The symbols move the nodes like this.
mini σ kara
mini λ vifo
mini δ fosa
mini τ toro
tava σ modo
tava λ leta
tava δ tiso
tava τ mape
zute σ suso
zute λ tiso
zute δ bavu
zute τ lage
mefo σ vune
mefo λ zapa
mefo δ rafo
mefo τ base
kuni σ beno
kuni λ lusi
kuni δ savi
kuni τ guli
kitu σ toro
kitu λ nivo
kitu δ doge
kitu τ lise
bebu σ kuni
bebu λ bene
bebu δ beno
bebu τ dopi
guli σ kito
guli λ kuni
guli δ tufu
guli τ bugu
vugo σ zave
vugo λ pedi
vugo δ kogo
vugo τ nisa
rilu σ sesu
rilu λ nisa
rilu δ teze
rilu τ dipe
leve σ vibo
leve λ fuza
leve δ bugu
leve τ bene
nivo σ mini
nivo λ vozi
nivo δ kara
nivo τ kitu
dena σ leta
dena λ teze
dena δ dite
dena τ garo
base σ kilu
base λ mefo
base δ gara
base τ zedo
kogo σ garo
kogo λ puma
kogo δ tava
kogo τ puvu
vozi σ vifo
vozi λ mufe
vozi δ zipa
vozi τ nivo
fosa σ base
fosa λ bigi
fosa δ kilu
fosa τ sifu
mozo σ vize
mozo λ voko
mozo δ bebu
mozo τ rafo
buno σ fela
buno λ mape
buno δ lage
buno τ dite
puvu σ vali
puvu λ kogo
puvu δ mape
puvu τ teze
kito σ tufu
kito λ beno
kito δ vugo
kito τ voni
garo σ tava
garo λ dena
garo δ modo
garo τ vali
gara σ leve
gara λ rafo
gara δ vibo
gara τ toza
tiso σ taka
tiso λ nuve
tiso δ geve
tiso τ zute
fela σ lage
fela λ posi
fela δ gini
fela τ nuve
pedi σ dipe
pedi λ tubi
pedi δ puma
pedi τ vugo
vibo σ bugu
vibo λ dopi
vibo δ voni
vibo τ lusi
taka σ geve
taka λ lilu
taka δ goga
taka τ suso
pine σ zapa
pine λ doge
pine δ zivu
pine τ bigi
doge σ sifu
doge λ kara
doge δ zedo
doge τ pine
lalu σ pine
lalu λ toro
lalu δ zapa
lalu τ zipa
rafo σ fuza
rafo λ mozo
rafo δ dopi
rafo τ gara
bavu σ robe
bavu λ geve
bavu δ kitu
bavu τ vibi
puma σ dena
puma λ sesu
puma δ leta
puma τ kogo
goga σ nivo
goga λ moru
goga δ mini
goga τ robe
zedo σ voko
zedo λ base
zedo δ toza
zedo τ zivu
lepu σ tubi
lepu λ voni
lepu δ rilu
lepu τ savi
kilu σ gara
kilu λ vune
kilu δ leve
kilu τ voko
savi σ pedi
savi λ lepu
savi δ dipe
savi τ tufu
vibi σ mufe
vibi λ bavu
vibi δ lise
vibi τ moru
zivu σ mozo
zivu λ zedo
zivu δ vize
zivu τ vune
tubi σ rilu
tubi λ luko
tubi δ sesu
tubi τ pedi
vize σ bebu
vize λ toza
vize δ kuni
vize τ fuza
mufe σ lise
mufe λ robe
mufe δ lalu
mufe τ vozi
sola σ moru
sola λ gini
sola δ vozi
sola τ geve
zave σ kogo
zave λ dipe
zave δ garo
zave τ pafu
geve σ goga
geve λ sola
geve δ nivo
geve τ bavu
goli σ buno
goli λ vali
goli δ fela
goli τ leta
dipe σ puma
dipe λ rilu
dipe δ dena
dipe τ zave
toro σ doge
toro λ mini
toro δ sifu
toro τ lalu
bigi σ mefo
bigi λ pine
bigi δ vune
bigi τ fosa
fuza σ dopi
fuza λ vize
fuza δ guli
fuza τ leve
lage σ gini
lage λ zute
lage δ vibi
lage τ lilu
lise σ lalu
lise λ kitu
lise δ pine
lise τ vifo
bugu σ voni
bugu λ guli
bugu δ luko
bugu τ pasi
suso σ bavu
suso λ taka
suso δ robe
suso τ gini
leta σ dite
leta λ goli
leta δ nuve
leta τ tava
nisa σ pafu
nisa λ vugo
nisa δ puvu
nisa τ rilu
luko σ nisa
luko λ tufu
luko δ pafu
luko τ tubi
beno σ savi
beno λ pasi
beno δ pedi
beno τ kito
moru σ vozi
moru λ vibi
moru δ vifo
moru τ goga
mape σ posi
mape λ tava
mape δ zute
mape τ buno
vune σ rafo
vune λ zivu
vune δ fuza
vune τ kilu
nuve σ lilu
nuve λ fela
nuve δ sola
nuve τ tiso
zapa σ zivu
zapa λ sifu
zapa δ mozo
zapa τ mefo
tufu σ vugo
tufu λ savi
tufu δ zave
tufu τ luko
pasi σ lepu
pasi λ bugu
pasi δ tubi
pasi τ beno
pafu σ puvu
pafu λ zave
pafu δ vali
pafu τ sesu
robe σ kitu
robe λ goga
robe δ toro
robe τ mufe
dopi σ guli
dopi λ bebu
dopi δ kito
dopi τ vibo
lusi σ pasi
lusi λ vibo
lusi δ lepu
lusi τ kuni
voni σ luko
voni λ kito
voni δ nisa
voni τ lepu
kara σ fosa
kara λ zipa
kara δ base
kara τ doge
vali σ mape
vali λ garo
vali δ posi
vali τ goli
posi σ zute
posi λ modo
posi δ suso
posi τ fela
zipa σ bigi
zipa λ lalu
zipa δ mefo
zipa τ kara
teze σ goli
teze λ puvu
teze δ buno
teze τ dena
vifo σ zipa
vifo λ lise
vifo δ bigi
vifo τ mini
sesu σ teze
sesu λ pafu
sesu δ goli
sesu τ puma
dite σ nuve
dite λ buno
dite δ lilu
dite τ modo
sifu σ zedo
sifu λ fosa
sifu δ voko
sifu τ zapa
lilu σ sola
lilu λ lage
lilu δ moru
lilu τ taka
toza σ bene
toza λ gara
toza δ lusi
toza τ vize
bene σ lusi
bene λ leve
bene δ pasi
bene τ bebu
modo σ tiso
modo λ dite
modo δ taka
modo τ posi
gini σ vibi
gini λ suso
gini δ mufe
gini τ sola
voko σ toza
voko λ kilu
voko δ bene
voko τ mozo

In the rows, zero is written as 495.

The rows follow the links: the fewer symbols apart two nodes are, the more alike their rows tend to be.

Each row is also shifted at random along 10 hidden directions that mean nothing.

Some nodes, each with a row of numbers:
gara: [596, 487, 451, 430, 421, 510, 569, 483, 653, 531, 582, 501, 421, 529, 543, 520, 455, 521, 479, 477, 533, 443, 558, 552, 489, 439, 537, 510, 605, 528, 589, 564, 480, 487, 432, 496, 478, 322, 404, 492, 413, 440, 583, 448, 428, 280, 475, 540, 429, 458, 424, 609, 460]
nisa: [282, 479, 589, 436, 525, 396, 453, 538, 482, 421, 361, 458, 436, 501, 558, 471, 361, 492, 428, 485, 560, 490, 477, 523, 536, 510, 507, 525, 432, 501, 383, 435, 507, 482, 497, 528, 509, 572, 573, 524, 519, 446, 450, 488, 527, 619, 509, 499, 507, 540, 537, 412, 415]
kuni: [517, 437, 464, 361, 429, 409, 523, 580, 535, 468, 547, 539, 416, 543, 556, 561, 576, 483, 490, 554, 428, 270, 540, 598, 503, 440, 460, 407, 556, 440, 561, 558, 563, 507, 501, 544, 515, 504, 460, 458, 548, 517, 556, 460, 436, 471, 464, 568, 442, 488, 489, 624, 513]
vifo: [353, 453, 377, 490, 487, 510, 514, 533, 437, 494, 366, 621, 601, 376, 412, 459, 561, 570, 504, 407, 405, 577, 488, 618, 422, 558, 498, 580, 508, 720, 521, 432, 455, 558, 631, 386, 604, 466, 471, 278, 649, 533, 487, 473, 600, 531, 524, 409, 552, 578, 449, 398, 567]
vibo: [371, 426, 443, 416, 460, 438, 504, 648, 543, 428, 534, 537, 474, 459, 563, 518, 425, 517, 455, 481, 490, 414, 495, 713, 494, 547, 481, 506, 541, 578, 477, 603, 531, 534, 511, 476, 550, 427, 479, 342, 505, 494, 556, 433, 501, 483, 501, 480, 487, 481, 467, 444, 477]
dipe: [254, 462, 572, 550, 463, 499, 487, 458, 382, 475, 428, 473, 458, 544, 521, 447, 463, 562, 493, 501, 421, 500, 486, 464, 513, 532, 498, 603, 479, 460, 395, 421, 480, 446, 668, 484, 418, 542, 550, 408, 558, 493, 464, 523, 514, 493, 503, 519, 522, 489, 505, 361, 550]
toza: [654, 503, 412, 478, 299, 480, 532, 484, 385, 481, 412, 431, 527, 605, 624, 525, 464, 449, 414, 533, 605, 731, 664, 650, 451, 543, 501, 689, 594, 550, 504, 500, 431, 525, 649, 384, 605, 411, 384, 520, 440, 463, 584, 375, 499, 470, 546, 516, 433, 384, 457, 470, 516]
vune: [249, 397, 488, 414, 614, 406, 454, 405, 583, 597, 461, 558, 517, 457, 618, 514, 443, 463, 377, 626, 559, 444, 406, 494, 480, 483, 528, 382, 483, 516, 546, 468, 404, 516, 371, 435, 574, 470, 411, 666, 355, 415, 493, 503, 471, 572, 500, 501, 459, 515, 432, 636, 500]
toro: [594, 467, 394, 371, 474, 425, 555, 597, 435, 545, 537, 546, 459, 493, 414, 581, 552, 511, 556, 675, 372, 503, 548, 628, 443, 701, 588, 495, 538, 571, 521, 434, 515, 638, 687, 487, 598, 580, 489, 464, 696, 615, 545, 417, 522, 517, 493, 398, 463, 488, 476, 554, 563]
goli: [732, 635, 492, 445, 365, 424, 477, 646, 497, 343, 455, 379, 461, 466, 491, 543, 513, 403, 541, 377, 662, 641, 636, 596, 535, 439, 418, 498, 466, 450, 480, 578, 633, 532, 398, 589, 616, 625, 567, 548, 555, 536, 447, 410, 485, 623, 504, 513, 512, 492, 640, 518, 327]
tubi: [607, 500, 507, 389, 426, 430, 464, 553, 435, 409, 400, 592, 618, 509, 543, 444, 522, 526, 419, 469, 507, 498, 595, 618, 553, 504, 387, 514, 488, 575, 445, 548, 555, 435, 598, 385, 617, 494, 489, 405, 539, 501, 523, 449, 546, 571, 514, 520, 464, 538, 517, 449, 535]
fuza: [392, 410, 473, 480, 483, 492, 484, 484, 437, 553, 515, 551, 516, 525, 513, 493, 506, 562, 437, 589, 363, 555, 531, 570, 464, 639, 476, 481, 542, 542, 468, 456, 436, 512, 606, 386, 501, 497, 453, 459, 574, 518, 575, 475, 539, 532, 506, 386, 432, 523, 456, 503, 624]
bugu: [595, 454, 507, 646, 412, 602, 464, 414, 414, 503, 619, 521, 607, 593, 591, 480, 640, 508, 450, 521, 435, 512, 558, 450, 513, 423, 332, 503, 500, 343, 505, 588, 452, 393, 525, 371, 441, 449, 400, 541, 372, 482, 555, 584, 436, 467, 483, 570, 456, 406, 491, 508, 617]
nuve: [481, 538, 448, 378, 511, 388, 556, 571, 579, 509, 481, 563, 476, 431, 548, 523, 363, 528, 546, 600, 607, 515, 472, 600, 555, 581, 637, 534, 483, 595, 528, 491, 564, 548, 450, 539, 553, 452, 549, 493, 411, 534, 414, 359, 505, 398, 497, 459, 473, 487, 489, 507, 459]
guli: [358, 402, 521, 503, 509, 537, 476, 463, 515, 468, 442, 585, 486, 511, 460, 435, 591, 523, 462, 324, 350, 218, 426, 424, 479, 327, 398, 426, 509, 504, 535, 494, 493, 403, 465, 501, 386, 437, 462, 319, 553, 436, 538, 594, 511, 471, 467, 561, 532, 596, 462, 468, 558]
nivo: [257, 479, 452, 542, 538, 528, 522, 529, 554, 473, 471, 518, 540, 397, 490, 476, 496, 525, 493, 474, 538, 457, 428, 540, 445, 453, 540, 571, 443, 560, 522, 500, 433, 539, 539, 495, 575, 497, 464, 471, 486, 477, 440, 551, 473, 478, 506, 559, 606, 469, 443, 449, 410]
modo: [513, 524, 521, 420, 503, 450, 521, 404, 493, 511, 285, 563, 467, 515, 448, 458, 557, 489, 529, 424, 493, 388, 479, 337, 513, 344, 533, 475, 448, 518, 587, 329, 516, 438, 422, 581, 445, 541, 526, 536, 527, 471, 409, 483, 533, 495, 481, 536, 510, 617, 517, 555, 515]
sifu: [662, 509, 472, 565, 444, 518, 482, 465, 468, 458, 446, 328, 391, 543, 443, 581, 591, 368, 517, 374, 520, 496, 515, 430, 420, 329, 482, 534, 535, 395, 497, 455, 461, 560, 459, 581, 481, 499, 480, 577, 547, 431, 530, 580, 433, 546, 489, 593, 508, 441, 523, 533, 393]
garo: [806, 616, 557, 348, 444, 419, 520, 586, 489, 456, 515, 384, 374, 596, 443, 525, 434, 376, 560, 525, 573, 428, 559, 443, 540, 539, 530, 410, 499, 415, 519, 519, 635, 491, 447, 683, 471, 635, 561, 576, 559, 558, 498, 382, 498, 523, 478, 490, 486, 500, 572, 558, 415]
voko: [538, 477, 446, 444, 439, 479, 524, 394, 586, 570, 475, 498, 423, 489, 509, 519, 503, 483, 475, 410, 518, 560, 543, 492, 458, 414, 506, 481, 600, 545, 585, 471, 464, 500, 391, 466, 496, 374, 414, 510, 465, 425, 550, 462, 477, 403, 492, 481, 424, 524, 470, 627, 490]
bigi: [502, 444, 460, 573, 579, 532, 446, 390, 490, 558, 423, 494, 533, 488, 509, 515, 550, 455, 458, 472, 490, 540, 417, 408, 445, 405, 490, 432, 494, 493, 533, 416, 393, 523, 345, 462, 459, 440, 462, 604, 407, 436, 502, 548, 510, 570, 501, 457, 459, 533, 472, 558, 541]
taka: [880, 617, 420, 492, 485, 514, 453, 521, 425, 423, 375, 543, 757, 493, 583, 482, 616, 478, 472, 562, 632, 615, 569, 580, 534, 420, 432, 468, 471, 539, 512, 568, 509, 486, 486, 406, 664, 471, 495, 556, 386, 570, 479, 397, 533, 584, 540, 533, 428, 487, 502, 549, 544]
kara: [470, 454, 450, 708, 485, 661, 507, 372, 468, 499, 427, 475, 509, 511, 420, 476, 656, 525, 527, 315, 387, 460, 442, 353, 407, 284, 470, 597, 508, 473, 537, 403, 378, 478, 505, 486, 366, 389, 451, 436, 508, 430, 504, 654, 475, 409, 490, 571, 550, 496, 445, 436, 527]
moru: [516, 560, 480, 429, 547, 468, 532, 457, 572, 545, 456, 431, 406, 468, 438, 514, 453, 424, 554, 474, 581, 445, 435, 405, 463, 440, 610, 442, 517, 516, 585, 452, 514, 535, 391, 628, 486, 508, 509, 552, 488, 493, 454, 445, 489, 448, 490, 507, 524, 520, 486, 591, 414]

Start, symbols taken left to right, then the node you end at.
Answer with the node's name.
[663, 512, 567, 398, 469, 478, 499, 546, 511, 420, 472, 548, 554, 549, 494, 424, 427, 490, 430, 443, 527, 366, 535, 514, 563, 490, 438, 508, 478, 543, 459, 574, 557, 398, 548, 466, 518, 451, 484, 414, 485, 457, 542, 494, 528, 468, 494, 559, 501, 510, 480, 408, 477]
σ σ δ λ τ λ τ: vali
[180, 405, 427, 618, 496, 585, 563, 468, 592, 510, 541, 534, 351, 395, 358, 532, 670, 623, 622, 343, 267, 306, 415, 448, 407, 328, 535, 552, 523, 483, 557, 405, 449, 551, 542, 566, 369, 444, 500, 319, 678, 484, 470, 666, 418, 323, 450, 573, 579, 519, 459, 511, 483]
τ δ τ λ σ σ λ δ: bebu
[564, 552, 507, 466, 435, 454, 547, 590, 480, 449, 573, 493, 492, 505, 509, 527, 482, 503, 553, 611, 552, 502, 559, 546, 548, 569, 529, 576, 432, 437, 481, 538, 561, 518, 599, 536, 559, 594, 527, 551, 497, 559, 438, 469, 446, 463, 485, 554, 534, 404, 538, 473, 436]
σ δ σ λ λ λ: geve
[624, 507, 404, 569, 424, 581, 561, 436, 481, 563, 514, 497, 470, 500, 404, 522, 574, 533, 569, 442, 417, 620, 548, 464, 430, 502, 539, 581, 563, 544, 571, 419, 451, 541, 533, 477, 446, 426, 459, 458, 555, 514, 523, 492, 502, 372, 489, 432, 475, 488, 467, 518, 557]
δ λ δ λ σ λ δ λ σ τ: lusi
[503, 516, 508, 409, 488, 442, 483, 542, 493, 452, 437, 564, 570, 513, 598, 457, 448, 550, 456, 560, 535, 477, 524, 586, 563, 515, 481, 468, 496, 538, 472, 539, 543, 446, 508, 459, 538, 475, 531, 447, 445, 530, 491, 388, 533, 495, 506, 491, 436, 529, 492, 496, 543]
τ τ δ δ δ σ τ δ τ τ: toro
[337, 437, 532, 510, 426, 440, 477, 528, 476, 471, 596, 492, 428, 472, 527, 531, 497, 501, 489, 467, 458, 517, 535, 558, 516, 530, 417, 528, 485, 422, 434, 550, 541, 497, 540, 464, 512, 542, 495, 456, 543, 476, 494, 555, 450, 532, 483, 515, 513, 450, 551, 459, 467]
σ τ τ λ λ τ λ λ τ λ: tufu
[276, 428, 570, 539, 522, 505, 472, 301, 464, 547, 292, 375, 337, 550, 424, 472, 495, 400, 441, 305, 467, 428, 414, 263, 394, 317, 515, 530, 507, 462, 504, 288, 377, 475, 462, 567, 386, 512, 452, 561, 569, 335, 498, 634, 502, 567, 496, 562, 555, 564, 477, 485, 437]
σ σ λ δ δ δ τ δ σ: mape
[450, 514, 534, 600, 444, 542, 456, 424, 352, 463, 429, 490, 605, 584, 629, 452, 603, 525, 464, 580, 497, 526, 541, 451, 525, 421, 411, 526, 456, 365, 466, 482, 463, 408, 596, 438, 479, 562, 490, 559, 426, 528, 460, 499, 479, 552, 515, 584, 478, 452, 517, 494, 599]
λ λ σ δ τ λ τ δ: lage
[453, 511, 469, 590, 548, 529, 442, 496, 461, 481, 497, 588, 623, 376, 456, 494, 665, 625, 550, 512, 390, 603, 498, 519, 520, 489, 426, 444, 431, 490, 444, 468, 511, 514, 505, 409, 534, 559, 580, 464, 579, 586, 420, 547, 515, 584, 498, 435, 475, 557, 559, 516, 576]
τ σ τ δ σ λ δ σ δ: mozo
[325, 444, 451, 498, 471, 487, 476, 612, 611, 378, 473, 508, 541, 445, 646, 509, 452, 531, 387, 458, 590, 476, 509, 707, 494, 414, 447, 534, 496, 550, 474, 607, 452, 518, 430, 439, 592, 400, 447, 475, 396, 426, 529, 485, 457, 508, 512, 563, 494, 465, 456, 483, 400]
λ τ σ σ λ σ δ: vugo
[486, 505, 528, 559, 651, 579, 449, 521, 633, 471, 562, 502, 567, 426, 431, 489, 582, 517, 470, 526, 482, 399, 434, 416, 480, 421, 449, 345, 381, 433, 502, 507, 436, 511, 357, 522, 525, 589, 500, 688, 500, 493, 474, 630, 454, 597, 472, 509, 549, 547, 495, 604, 407]
τ λ λ δ σ τ δ τ δ: bebu
[256, 457, 528, 329, 425, 292, 459, 555, 374, 386, 197, 492, 440, 510, 589, 505, 485, 465, 423, 492, 537, 468, 548, 617, 503, 460, 489, 576, 457, 527, 413, 364, 529, 519, 644, 503, 637, 647, 548, 479, 647, 464, 440, 434, 543, 709, 529, 568, 506, 555, 552, 452, 448]
σ λ τ σ σ τ τ: goli
[554, 527, 493, 523, 468, 507, 542, 448, 467, 561, 554, 540, 458, 490, 418, 509, 564, 576, 610, 548, 394, 558, 531, 423, 527, 552, 539, 519, 490, 458, 513, 414, 541, 501, 543, 513, 420, 538, 554, 493, 570, 571, 439, 496, 489, 407, 471, 438, 466, 511, 542, 528, 571]
σ λ τ δ τ λ: vibi
[373, 535, 465, 632, 474, 524, 486, 438, 541, 518, 481, 544, 541, 356, 517, 475, 448, 585, 547, 370, 561, 839, 502, 509, 536, 497, 486, 575, 460, 567, 485, 462, 491, 497, 316, 424, 470, 422, 556, 486, 380, 478, 377, 474, 531, 464, 510, 361, 485, 540, 565, 440, 497]
σ δ τ σ σ λ λ λ: vozi
[614, 610, 470, 437, 510, 482, 512, 601, 604, 398, 420, 362, 428, 407, 391, 504, 399, 388, 536, 299, 666, 494, 472, 527, 459, 416, 556, 509, 498, 588, 510, 548, 552, 563, 382, 645, 571, 498, 541, 452, 549, 471, 469, 452, 511, 507, 511, 525, 586, 515, 518, 461, 260]
σ σ δ δ λ δ λ σ: bebu
[634, 469, 452, 273, 467, 382, 526, 473, 500, 548, 361, 540, 491, 576, 560, 503, 432, 430, 396, 587, 562, 458, 554, 564, 471, 537, 558, 469, 579, 618, 580, 445, 474, 512, 525, 461, 599, 445, 394, 546, 486, 458, 582, 353, 545, 509, 514, 480, 411, 539, 425, 606, 537]
τ σ δ δ σ δ σ σ δ σ: suso
[314, 544, 442, 615, 445, 541, 487, 675, 576, 376, 688, 541, 660, 335, 657, 471, 393, 601, 504, 479, 653, 672, 516, 779, 578, 569, 418, 595, 464, 542, 425, 802, 558, 483, 472, 388, 607, 384, 520, 324, 296, 553, 438, 427, 459, 404, 523, 510, 544, 368, 512, 340, 425]
σ τ τ τ δ σ λ σ: geve
